Here is a tiny trained network, its code and every weight. The questions are about switching its units off for an input and a class, where a switched-off unit gives its printed mean instead of its output.

import numpy as np


def w(rows, s, z=0):
    codes = np.array(rows[::2]) - 128.0
    scale = np.full(codes.shape[1], s)
    scale[-1] = z or s
    return codes * scale


def f(y):
    return np.maximum(y, 0)


def log_softmax(a):
    a = a - a.max(-1, keepdims=True)
    return a - np.log(np.exp(a).sum(-1, keepdims=True))


def net(x, mask):
    res = np.array(x, float).reshape(1, 3) / 4 @ E
    y = f(res @ A[0][:, :-1].T + A[0][:, -1])
    res = res + np.where(mask, y, B[0][:, -1]) @ B[0][:, :-1]
    return log_softmax(res[-1] @ U[:, :-1].T + U[:, -1])


A, B = {}, {}
E = w([
[109,2,102,167,59,77,157],'x0',
[175,131,163,17,38,89,54],'x1',
[207,57,204,121,156,189,160],'x2',
],0.0081)
A[0] = w([
[186,132,154,42,47,96,61,117],'N1',
[111,194,166,131,188,154,142,87],'N2',
[204,74,180,116,165,164,152,47],'N3',
[215,81,176,119,137,188,137,64],'N4',
[123,13,92,126,80,79,152,43],'N5',
[143,214,149,100,181,176,84,99],'N6',
[153,230,154,58,163,171,89,120],'N7',
[192,80,215,141,139,176,148,59],'N8',
[66,142,76,254,177,178,233,125],'N9',
[118,118,119,220,228,140,223,121],'N10',
[114,40,101,166,75,98,127,71],'N11',
[201,96,209,117,151,152,193,38],'N12',
[80,176,51,141,117,65,85,24],'N13',
[83,149,106,221,204,168,203,75],'N14',
[123,44,121,135,60,66,168,56],'N15',
[191,146,175,49,28,78,83,124],'N16',
[94,37,128,168,56,68,151,82],'N17',
[37,190,86,120,127,81,98,49],'N18',
[185,58,219,119,150,208,148,47],'N19',
[54,168,85,144,108,73,65,51],'N20',
[37,201,71,154,77,61,104,63],'N21',
[165,223,152,99,175,155,114,100],'N22',
[139,205,145,102,172,174,91,95],'N23',
[113,162,163,139,139,129,111,4],'N24',
[24,190,48,125,115,65,112,47],'N25',
[46,189,58,138,83,58,104,50],'N26',
[163,124,157,26,63,88,80,95],'N27',
],0.0069,0.002)
B[0] = w([
[43,65,224,100,198,119,31,219],'N1',
[157,60,73,204,186,58,140,180],'N2',
[145,201,118,71,22,189,180,189],'N3',
[161,214,127,57,44,211,162,193],'N4',
[176,92,64,203,177,66,164,190],'N5',
[187,82,37,226,186,64,155,200],'N6',
[176,76,45,229,193,42,134,216],'N7',
[167,224,120,50,36,178,182,195],'N8',
[18,72,253,69,198,123,21,254],'N9',
[45,94,200,85,158,134,60,236],'N10',
[202,66,53,207,187,35,174,182],'N11',
[151,195,121,71,60,171,169,190],'N12',
[143,176,131,100,62,184,168,178],'N13',
[64,81,193,101,164,111,55,226],'N14',
[152,94,54,201,175,72,158,185],'N15',
[20,59,238,101,208,109,19,222],'N16',
[210,74,58,228,181,58,168,194],'N17',
[152,178,111,87,66,181,187,183],'N18',
[176,199,134,70,34,184,171,208],'N19',
[161,190,140,70,69,190,161,178],'N20',
[161,202,130,77,66,179,174,197],'N21',
[203,74,73,232,174,37,177,198],'N22',
[185,74,58,207,179,68,158,191],'N23',
[146,128,133,157,125,115,120,137],'N24',
[171,193,123,60,38,188,166,198],'N25',
[164,192,140,79,40,198,160,192],'N26',
[43,90,193,113,195,121,59,209],'N27',
],0.0056,0.0081)
U = w([
[3,100,189,97,167,124,29,254],'0',
[195,103,41,240,163,56,168,78],'1',
[162,190,120,52,58,226,187,51],'2',
],0.011,0.00047)

Each question gives the input, the list of numbers given to net, and the class t.
The units are the neurons (one row each of A and B). Each row of codes is followed by its name. A weight is (code - 128) times the scale printed after its matrix; where a second scale follows, it is the last column's (A, B and U).
mask holds one flag per neuron, in row order. A switched-off neuron (its flag False) gives its mean, the last column of its row in B, instead of its output. The means were averaged over made-up inputs and are rounded, as every weight is.
A unit's drop is (log p(t) with every unit on - log p(t) with that unit switched off) / (log p(t) with every unit on - log p(t) with every unit switched off).
unit that matters most: the unit with the biggest drop
top k neurons: the k neurons with the biggest drops, biggest first
drop when u is switched off: that unit's drop, to one decimal
input [2,-6,-7], class 2: unit that matters most => N25
input [4,3,2], class 1: top 3 neurons => N9, N10, N17
input [7,-8,6], class 0: top 3 neurons => N9, N10, N14
input [6,-7,5], class 0: top 2 neurons => N9, N10
input [6,-6,5], class 0: top 2 neurons => N9, N10
input [4,3,1], class 1: top 2 neurons => N9, N10
input [-4,-8,7], class 0: top 3 neurons => N9, N10, N14
input [-2,-1,-1], class 1: top 3 neurons => N16, N9, N1
input [6,5,-3], class 1: top 2 neurons => N17, N9
input [1,-7,-5], class 0: drop when N9 is switched off => 0.4
input [-8,-6,-7], class 1: drop when N23 is switched off => 0.2
